B:
1: [-212    0  360   49 -136  -84 -128  193   82   31  -57 -331  -80  -88
   49 -230  145  -50  186 -223  101]
2: [ 121   65 -151  162  129 -196   64 -101  152   98 -203 -196   23  -36
  118 -223  -57  -41 -199  -77  104]
3: [ 145 -287   55 -127 -138  -20 -166 -237  295   57 -116 -373  178  206
   27 -106  -77   50 -105 -181 -116]
4: [  -2   12   61   79 -109  -68 -177  161  153   21  -47 -193   53 -190
   18    5 -128   -4  -52 -247  111]
5: [  88  101 -228   11  154 -176 -250 -230  266   60  -87 -212  171   16
  114  -54 -117  181 -151  -11  213]
6: [  23 -210  -83 -190  -99   -8 -128 -111  -22  -46  110 -129  126  223
    0  -74  -47  153  -40   84  104]
7: [  70  -80   17  -90  -86  141 -215 -205  151 -121   33 -156  242   90
  180   72 -204  278   54   75  125]
8: [  78 -154   55  100  -93   65    0  -85  162  -69   37 -139   15  111
   42   28    3   83  136  202 -140]
9: [ -31  -12  -33  -43   55 -208 -300 -191  275   76    2 -269   93  110
   85 -129   77  167   18   57  184]
10: [ 151 -145 -162   59   25 -133  -92 -229  277   46   -3 -173   73  170
   29  -42    4   92  -61  182  -51]
11: [ 123 -111 -136  -46   47 -273 -332 -317  460  150  -72 -326  175  147
   83 -113    2  130 -146  -19  102]
12: [  63  170 -234   81   49  152  196  237 -334 -122 -111   19   32 -222
  -67   45 -350  -31 -225 -254   78]
13: [-150   24  345    3 -193  216  -12  230 -125 -141  -51 -210   17 -146
   81  -63 -115   33  179 -256   73]
14: [  47   51   42  465  -80  -44  177  246  105  -73   94  109 -165 -238
  118   76   15  -41  186  359   -6]
15: [ 133   55 -259  196  112  -94   54  -38   97    1  -33  -38   -3  -28
    2   20  -81   27 -101  145   -9]
16: [ -22 -135   90  -50   -5 -273 -247 -248  355  135  -46 -362   61  200
  134 -282  182   93   31   52  134]
17: [  12 -189   48    0  -80 -183 -164 -174  257   46   90 -192   43  193
  134 -164  145  121   94  255  111]
18: [ 175 -232 -138  -32  -35    5   53 -225   83  -19  -15 -144   91  258
   24  -81  -49   71  -82  152 -104]
19: [ 105 -322 -206 -135  -66 -126  -81 -153   87   43  106 -162   41  326
 -174  -61   67   43 -103  144 -129]
20: [ -64   -3  116   11 -126   82   -3  195 -109  -77  -38 -152   13 -110
    4  -61 -112   -3   14 -206   72]
21: [  85    2 -112   22   81  -62 -119 -246  185  -14  -36 -161  134  107
  166  -71  -67  184  -28  144  134]
22: [ -36   46 -122  -33   57  144  146   34 -306 -146   11  -39   -6   87
  -46  -58  -95   91   11   60   23]
23: [  27   74 -128  203  -79   58   97  299 -164 -128  121  152  -33 -243
   12  133 -193   27   -9  113  135]
24: [-146  -65  234  165  -98 -112   12  201   92   32   10 -236 -205  -19
  -86 -148  237 -109  213    8 -114]
25: [  14  -85 -136  -25   64 -239 -182 -197  190   72   62 -172   47  189
   46 -153  116  135  -20  211  144]
26: [107 -91   5 344 -50 -33  86 -85 242 -84 157  61 -70  43 194  57  91 119
 258 618 -44]
27: [  63  -21   80   99 -124  193  135  148  -95 -123  -93 -104   42 -122
   52   11 -225  -22  -12 -162  -39]
28: [  74   68  -51   65   24   -7  -62 -145   99  -65  -46  -86  157  -29
  286  -80 -167  193  -25  112  276]
29: [ 106  -18 -232  174  186 -332   39 -271  224  111  -19 -105  -43  183
  153 -258  172   63  -51  399  124]
30: [  -2   63  -85  105   62  149  296  132 -309 -116  -88  -65 -101   -1
 -102  -75  -82  -57  -12  -41 -131]
31: [ -26   80   38   30   -3   44   13  -33  -69  -98  -27  -85   85  -29
  236 -140 -110  151   42   63  269]
32: [  48  -74   -8  -27   29 -278 -319 -283  435  138  -77 -340  149  114
  173 -195   54  136  -65   -4  197]
33: [-181   61  171   91 -133  135  113  351 -301 -165  101   -2 -111 -151
    8  -41  -26   16  192   13  122]
34: [ -53 -136   53   17  -32  -59   -8 -138   36  -53  131 -100  -37  239
  108 -163  181  147  202  396   70]
35: [  46  101 -339  120  117   29  293  222 -371  -71  -32   53 -118  -66
 -214  -15 -139  -99 -196  -44  -66]
36: [ -15  -44  -83  -99   87 -184  -39 -167   17   83 -108 -277   39  189
   46 -329   72   35 -125  -74  142]
37: [ 131   53  -40  216   12   58  196  -20    2  -82 -113  -39   30  -83
  200  -79 -163   32  -39   93   69]
38: [ 137   37 -481   18  243 -392  -99 -239  141  157  -40  -93   80  125
   40 -201   -8   87 -331  143  271]
39: [-219 -186  520  -11 -330  148  -69  290   -8  -80   31 -322 -105  -19
  -76  -81  123  -69  329 -225 -162]
40: [ -88   75  120   90  -94  210  128  274 -249 -165  -23  -76  -51 -156
  -26   12 -144  -11   97 -140   -3]
41: [  64 -175 -124 -129 -240  133 -276  203   19  -88  142  -80  162  -88
 -252  323 -308   87 -111 -244  -79]
42: [ -12    3   94   62 -109  162  -37  139   -4 -112  -24 -156   35 -109
  -27   88 -156   45   78 -149  -67]
43: [-174 -181  314 -192 -334  139 -232  307  -73  -72   62 -292   47  -55
 -159   14  -73   -5  103 -425  -20]
44: [  69   91 -125  137   19   34   -9   97   28  -48  -72  -95   37 -157
  -35   89 -201   19  -88 -119   -4]
45: [  92 -168  -24   43  -97    1 -121  -78  218  -23   46 -166   62   89
  -28   73  -40   83   40   94 -110]
46: [  53 -186 -279 -217  108 -310 -158 -236  108  180  -68 -331   50  336
 -182 -273  123    4 -267 -113    0]
47: [ 124  -91 -114  122   42   16  210 -199  -18  -85   30   -5   11  191
  184 -134    4  112   47  420   32]
48: [ 132 -171 -162  -66  -63  -70 -133 -156  135   -9   63 -101  156  131
   63  -15 -114  146 -113  117  109]
49: [ -85   34  -71  -52   10  -17  -64  156 -135  -15  -30 -188  -20  -25
 -179  -48  -55  -17  -71 -247   10]
50: [ 103 -260  136   89 -149   70  196  -79   51  -58  -17 -156  -34  187
   81 -151   53  -29  103  180 -178]
51: [ -92  -74  326   64 -266  367   46  239 -137 -248   79  -81    0  -97
   29  147 -141   78  305  -23 -105]
52: [ -36  -36   93  184  -96  -11  156  212  -67  -42    3  -79 -129  -80
   -2 -109   36  -89   78   34  -22]
53: [ -60 -115   96   58 -104 -115   52  200  -14   62  -58 -240 -129   -3
 -146 -184  105 -167  -11 -196  -96]
54: [ -28   14   99   92 -138  179   12  234  -74 -131   -2  -96    6 -162
  -38  107 -177   12   76 -145  -44]
55: [-108   20  270   94 -189  204   42  267 -128 -159   16 -100  -18 -172
   79    5 -117   26  189 -102   58]
56: [  -9  -11  -75   70  -24 -188  -52  130   39   65  -17 -136  -35  -70
  -41 -124    3  -52 -109 -102  118]
57: [-106   14   19  -53 -129   31 -222  262  -49  -59   69 -138   42 -155
 -139  103 -141   52   -2 -256   94]
58: [ -62   85  242  189  -66  172   87  123    3 -120  -98 -180  -45 -133
   94  -28  -58   12  201  -67  -64]
59: [ -15 -297  231 -100 -293  203 -116   95   74  -87   41 -291   37  106
 -178  103  -49    3  140 -191 -301]
60: [-135   54  113   45  -22 -147  -59  161  -10   53  -75 -247  -66  -84
    6 -233   74  -54    9 -206  152]
61: [ -53 -112   33   76  -82 -228  -26  139   69   83   34 -168 -114   13
  -57 -189  149  -87    1   10   46]
62: [  -3    3  137   37 -155  139  -77  124   19 -109  -40 -141  112 -157
  124   32 -226   80   28 -182  109]
63: [   3 -149   70   41 -102  -33   43  -16   12  -42   71  -96  -15  114
  100 -148   65   54   96  202   68]
64: [  76  -51 -237   41  112 -278  -59 -200  143   83   26 -104   27  164
   94 -195   90  101  -99  267  184]
65: [ -50  -91  184   -6 -194  170   15   92 -110 -162   77  -70   50    0
  138  -41  -97  117  154   68  113]
66: [ -69  -66  103   34 -100  126  280  207 -327 -111  -26  -91 -124   33
  -56 -176    3  -93   57  -48  -61]
67: [ -18  -80  171  -42  -96  -16 -119  -59  142   14 -107 -322   93   38
  116 -177  -32   50   11 -192   79]
68: [ -51  -64   47 -110  -36   25 -180 -119   70  -48   30 -230  100  144
   46  -69   -4  174   84   21   86]
69: [-132  212   26  131   28  101  147  273 -294 -130  -32  -26  -89 -198
   19  -66  -98   -2   66  -83  142]
70: [  47 -136 -202  -38  -62  -21  157  199 -269  -16    8  -50  -54   38
 -233  -72  -94 -117 -207 -147  -70]

[ 130  337  -27 -205   83   -7   76 -261  -88  311  219  190  114 -106
 -147 -159  -89  115  260   33 -110 -182 -230    0  464 -130  229   71
   22 -182  266 -247] -> 23
[  64  141   27  128  139    6   10   17   50 -204  -63   23  126  -10
   94 -124   60   69  220 -246  -54    8   67    1   79   88   34   -5
 -109  -98 -178   53] -> 9
[-215   58  -83 -188  344   -2  -12 -110 -350  172  334  174  -46   13
  -98  -15 -211  -76  308 -165 -143 -139  183 -214  391 -150   57  -35
  -72  191  187 -111] -> 27
[-196  -46 -127  172  424 -114  106   16 -201   35  143   28  114   71
  -33  -59 -122  -69  241  -75   17   23   89 -326  218 -111  -56  -93
    5  331  128  -71] -> 3
[  15 -218   -2  496  224 -139   64  173   46  -62 -260  -31   67  115
  227 -228    9   85   26 -114   90  211  -27   46  163  -70  -15 -130
 -106  257   11   43] -> 24
[  12 -458 -105  338  -44  252 -101  604  281 -146 -385 -144  108 -144
  353  197  145  189 -220  169  -19   27 -178   -2 -277 -220 -296 -424
  260  182 -103 -132] -> 59
[ 202  119  -18  239  161  -24  112   46   75   58 -237   23  168  103
  158 -223  -14   65   46 -154    6  115  -75  -77  293  -33   20   43
 -179    7   19 -117] -> 17
[-599   82   75 -228   82 -287   99 -272 -268  172  388  219 -300 -170
 -207 -199  -41 -129  525  166  101  -27   91 -223  259  -48  378  170
  133  -61  397   96] -> 35
[  -4  155   -1  -82  213   -9  -92 -181 -137 -138  331  119  108 -116
 -122  -43  -10  148  346 -211 -166 -223   45  168  166   23  130 -142
   19  -54  -92   47] -> 5
[ 104 -182  -65  229  178  -14  -50   59  -13   83   60   47  131  -68
   38  -67  -26  248   28   37  -61  -96 -225  240  204 -209   19 -317
  117  197  106 -118] -> 10
[  87  237  -27 -290   65  237  -41   36  -52   21   18  112   56   22
   32   78  -59   13   23 -181 -155 -165  152 -224  246  -42  -19  -32
 -129 -127  -42 -171] -> 7
[ 443    5  -47  203  269 -163   48 -274 -121  455  119  177  199  164
 -128 -293 -197  362 -225   55   -8 -125 -375  389  779 -298  223 -315
  -81  282  413 -294] -> 14
[ -28 -270   49   49 -115   94 -156  233  147 -186  -82    4  -49 -109
   72  112  132  278 -272  158   27 -131  -43  202  -90  -99   20 -459
  203   44  -27   34] -> 42
[ -48  -60  -75  312  262   79  120  348   30  -82 -405  -68   82  172
  360  -87  -40 -176   97 -282   12  266  211 -452   88  -31 -223   93
 -247  179 -119  -70] -> 39
[-164  278  124 -319   26    2   -5 -145 -148  -69   68  194 -183   88
  -34 -107  -42  -82  129 -236  -26  -54  368 -217  305  121  224  128
 -251 -196    7   87] -> 31
[ -28  211  -46 -225  179  128  115   55 -161  232 -117  131  -43  210
   78  -35 -185 -183  -46 -171  -39   30  265 -553  465 -100  -16  139
 -293   54  182 -241] -> 51
[  50 -133  178  147 -286   11   14  268  291  -92 -548   22 -179   97
  278 -155  161  135 -428   93  198  179   30   29   71   14  120 -116
 -109 -139   29   63] -> 34
[-416  -56   98   63   86  -96  -27   75  -69 -301    7   56 -188  -85
  120 -108   92 -104  415 -210   15   97  299 -107  -82  124  110   73
  -51  -67 -141  274] -> 36
[-422 -349  157   41 -220  -25  -81  304   99 -178 -248   41 -376  -87
  217  -24  152   10  -83  136  158  120  185  -35 -131  -25  113 -143
   90  -26   52  203] -> 66
[-509  204  -73  -60  264 -200  226 -154 -232  226  256  131  -58 -169
  -80 -215  -75 -272  799   25    5   82    5 -506  213  -67  161  402
   80  -51  300  -67] -> 70
[-137  127   50 -188  185 -125   83 -203 -299  349   96  249 -208  192
  -55 -229 -222  -97   52 -110   27   21  200 -224  663 -131  254  110
 -271  106  382 -104] -> 47
[-181  -14  -97  -13  303  -23   61   -5 -243  259  141  127  -21    4
   21  -87 -173  -91  303  -78  -88  -14   37 -239  366 -207   21   29
  -41  199  247 -170] -> 18
[ -51   -2  119  194  159 -369   96 -275 -114  100   73  152  -90  144
 -112 -381  -46  146   -5   21  188   66  -16  180  482  -23  372  -98
 -111  135  290  112] -> 29
[ -91 -315  -43  206  208  -32   -5  182 -127  196 -120   74 -101  131
  162  -87 -133   41 -127  -12   30   83   37  -47  348 -253  -18 -216
  -70  370  242 -112] -> 50
[ 211 -353   61  408  -90   72 -239  278  328 -477 -175  -98  152 -155
  173   48  267  485 -235    9  -17 -110 -187  621 -288   13  -35 -618
  222   26 -335  178] -> 32
[ -44   58  -55  -95  172   82  -13   16 -109   79  118   97   45  -44
    5   12  -74   33  169  -81 -114 -114   28 -124  229 -116   12  -87
    3   44   76 -132] -> 54
[-149  -89   52  -38  225  -97  -37  -44 -231   -4   74  146 -159  225
  -33  -83 -138   11 -150 -156   51  -17  329 -105  398  -49  121 -208
 -208  269  139   65] -> 58
[-401  -20   98 -320 -139  167 -121  171  -76  -84  -20  143 -334 -166
  166   61   36 -129  281 -124 -109  -33  300 -181  -17  -10   85  108
  -27 -231  -36   77] -> 22
[  28 -170  -19   74  139  -49 -135  -87 -104  106  278  129   34 -152
  -92  -57  -35  306  111   60 -112 -221 -226  421  253 -211  150 -370
  187  140  157  -61] -> 15
[-102  268   57 -184    9   94   66   29  -42   32 -142  128 -100   14
  160 -132  -24 -155  275 -244  -70   72  214 -329  230   42   92  293
 -238 -249  -11  -49] -> 33
[-166  217   62 -106   42   -2  108   41   -7 -112 -153   67  -78   91
   92 -109   23 -142  117 -152   57   94  288 -416  141  110   82  179
 -195 -147  -20   46] -> 68
